Here is a tiny trained network, its code and every weight. The questions are about switching its units off for an input and a class, where a switched-off unit gives its printed mean instead of its output.

import numpy as np


def w(rows, s, z=0):
    codes = np.array(rows[::2]) - 128.0
    scale = np.full(codes.shape[1], s)
    scale[-1] = z or s
    return codes * scale


def f(y):
    return y / 2 * (1 + np.tanh(0.7978845608 * (y + 0.044715 * y**3)))


def log_softmax(a):
    a = a - a.max(-1, keepdims=True)
    return a - np.log(np.exp(a).sum(-1, keepdims=True))


def net(x, mask):
    res = np.array(x, float).reshape(1, 7) / 4 @ E
    y = f(res @ A[0][:, :-1].T + A[0][:, -1])
    res = res + np.where(mask, y, B[0][:, -1]) @ B[0][:, :-1]
    return log_softmax(res[-1] @ U[:, :-1].T + U[:, -1])


A, B = {}, {}
E = w([
[56,58,99],'x0',
[158,63,149],'x1',
[247,101,134],'x2',
[150,121,2],'x3',
[229,134,208],'x4',
[171,152,129],'x5',
[124,163,73],'x6',
],0.0081)
A[0] = w([
[153,245,108,194],'neuron 1',
[39,104,153,215],'neuron 2',
[133,42,32,210],'neuron 3',
[222,89,83,255],'neuron 4',
[11,109,128,193],'neuron 5',
[163,226,125,144],'neuron 6',
[190,45,87,217],'neuron 7',
[167,164,139,201],'neuron 8',
[137,159,209,207],'neuron 9',
[72,186,117,243],'neuron 10',
],0.012,0.0046)
B[0] = w([
[153,182,10,214],'neuron 1',
[165,56,106,227],'neuron 2',
[44,107,168,253],'neuron 3',
[90,191,147,255],'neuron 4',
[121,68,110,250],'neuron 5',
[102,191,76,189],'neuron 6',
[49,188,206,233],'neuron 7',
[145,176,115,181],'neuron 8',
[222,158,126,207],'neuron 9',
[118,77,53,216],'neuron 10',
],0.012,0.0086)
U = w([
[167,180,75,114],'0',
[234,142,242,157],'1',
[62,142,197,2],'2',
[97,4,108,196],'3',
],0.015,0.00079)

Each question gives the input, the list of numbers given to net, and the class t.
The units are the neurons (one row each of A and B). Each row of codes is followed by its name. A weight is (code - 128) times the scale printed after its matrix; where a second scale follows, it is the last column's (A, B and U).
mask holds one flag per neuron, in row order. A switched-off neuron (its flag False) gives its mean, the last column of its row in B, instead of its output. The means were averaged over made-up inputs and are rounded, as every weight is.
A unit's drop is (log p(t) with every unit on - log p(t) with that unit switched off) / (log p(t) with every unit on - log p(t) with every unit switched off).
The circuit of an input: a set's keep is (log p(t) with only the set's units on - log p(t) with every unit switched off) / (log p(t) with every unit on - log p(t) with every unit switched off). Starting from all 10 units, units are removed one at a time, each time the one whose removal leaves the highest keep (on an exact tie, the one counted first), for as long as the keep stays at least 0.8.
units of the circuit, in order: the units of the circuit, biggest drop first
k most important neurons: the k neurons with the biggest drops, biggest first
drop of u: that unit's drop, to one decimal
input [3,7,-4,-8,5,-5,-8], class 1: units of the circuit, in order : neuron 9
input [7,-5,4,2,1,-1,8], class 2: units of the circuit, in order : neuron 2; neuron 3
input [-1,-7,2,5,-3,-2,-6], class 3: units of the circuit, in order : neuron 9; neuron 4
input [-7,-4,1,-6,-7,-8,2], class 3: units of the circuit, in order : neuron 10; neuron 4
input [0,-8,3,-6,1,1,-5], class 1: 2 most important neurons : neuron 9; neuron 10
input [-4,1,6,6,2,5,-7], class 2: 2 most important neurons : neuron 7; neuron 4
input [5,7,-8,-8,6,2,4], class 3: 2 most important neurons : neuron 2; neuron 5
input [4,-6,8,0,4,-2,-1], class 1: 2 most important neurons : neuron 3; neuron 10
input [-8,2,5,0,2,6,-5], class 0: 2 most important neurons : neuron 6; neuron 1
input [-1,-5,-5,-1,7,-8,1], class 0: 2 most important neurons : neuron 3; neuron 9
input [3,-8,-8,-6,-4,4,-3], class 3: drop of neuron 4 : 0.0
input [-2,-6,-1,-3,3,1,-6], class 0: drop of neuron 6 : 0.2
input [0,7,-6,3,0,4,7], class 3: drop of neuron 7 : 0.1
